Here is a tiny trained network, its code and every weight. The questions are about switching its units off for an input and a class, where a switched-off unit gives its printed mean instead of its output.

import numpy as np


def w(rows, s, z=0):
    codes = np.array(rows[::2]) - 128.0
    scale = np.full(codes.shape[1], s)
    scale[-1] = z or s
    return codes * scale


def f(y):
    return np.maximum(y, 0)


def log_softmax(a):
    a = a - a.max(-1, keepdims=True)
    return a - np.log(np.exp(a).sum(-1, keepdims=True))


def net(x, mask):
    res = np.array(x, float).reshape(1, 8) / 4 @ E
    y = f(res @ A[0][:, :-1].T + A[0][:, -1])
    res = res + np.where(mask, y, B[0][:, -1]) @ B[0][:, :-1]
    return log_softmax(res[-1] @ U[:, :-1].T + U[:, -1])


A, B = {}, {}
E = w([
[119,118,132,118],'x0',
[136,139,126,135],'x1',
[128,178,128,164],'x2',
[148,143,119,133],'x3',
[131,139,124,138],'x4',
[138,139,121,130],'x5',
[142,114,42,253],'x6',
[7,134,42,60],'x7',
],0.0057)
A[0] = w([
[31,181,71,97,29],'neuron 0',
[104,51,48,190,212],'neuron 1',
[160,99,67,153,155],'neuron 2',
[109,205,142,149,216],'neuron 3',
[103,102,50,255,185],'neuron 4',
[179,152,219,151,2],'neuron 5',
[53,194,71,87,72],'neuron 6',
[125,204,199,1,20],'neuron 7',
],0.0082,0.00094)
B[0] = w([
[207,55,32,156,202],'neuron 0',
[170,195,126,54,214],'neuron 1',
[125,219,178,83,178],'neuron 2',
[27,2,41,216,158],'neuron 3',
[106,190,104,76,253],'neuron 4',
[234,52,49,146,185],'neuron 5',
[253,21,61,130,197],'neuron 6',
[99,227,59,28,215],'neuron 7',
],0.0055,0.0056)
U = w([
[96,230,138,97,154],'0',
[191,2,112,147,3],'1',
[62,86,155,163,196],'2',
[61,143,178,147,151],'3',
],0.0076,0.0025)

Each question gives the input, the list of numbers given to net, and the class t.
The units are the neurons (one row each of A and B). Each row of codes is followed by its name. A weight is (code - 128) times the scale printed after its matrix; where a second scale follows, it is the last column's (A, B and U).
mask holds one flag per neuron, in row order. A switched-off neuron (its flag False) gives its mean, the last column of its row in B, instead of its output. The means were averaged over made-up inputs and are rounded, as every weight is.
A unit's drop is (log p(t) with every unit on - log p(t) with that unit switched off) / (log p(t) with every unit on - log p(t) with every unit switched off).
The circuit of an input: a set's keep is (log p(t) with only the set's units on - log p(t) with every unit switched off) / (log p(t) with every unit on - log p(t) with every unit switched off). Starting from all 8 units, units are removed one at a time, each time the one whose removal leaves the highest keep (on an exact tie, the one counted first), for as long as the keep stays at least 0.8.
circuit, biggest first: the units of the circuit, biggest drop first
top k neurons: the k neurons with the biggest drops, biggest first
drop when u is switched off: that unit's drop, to one decimal
input [7,-8,7,-2,-3,-1,-6,7], class 1: top 3 neurons	(neuron 6; neuron 0; neuron 4)
input [0,5,-2,0,-3,6,7,-7], class 0: circuit, biggest first	(neuron 4; neuron 2)
input [0,-1,8,7,5,-8,5,8], class 1: top 4 neurons	(neuron 6; neuron 0; neuron 7; neuron 3)
input [5,3,-7,3,-7,-8,8,-1], class 0: circuit, biggest first	(neuron 1; neuron 4; neuron 2)
input [-5,0,4,-5,0,-3,4,7], class 1: top 3 neurons	(neuron 6; neuron 0; neuron 7)
input [-4,7,-5,6,-8,2,8,-8], class 0: top 2 neurons	(neuron 4; neuron 2)
input [4,-1,-2,0,0,-3,-6,7], class 1: top 3 neurons	(neuron 6; neuron 0; neuron 4)
input [4,2,-6,-8,1,7,8,-7], class 0: top neuron	(neuron 4)
input [-6,-3,-6,0,2,-2,7,-4], class 0: drop when neuron 4 is switched off	0.2
input [3,7,-6,2,6,4,-3,8], class 1: drop when neuron 6 is switched off	0.5
input [6,-6,-2,-4,3,5,8,2], class 0: drop when neuron 0 is switched off	0.0
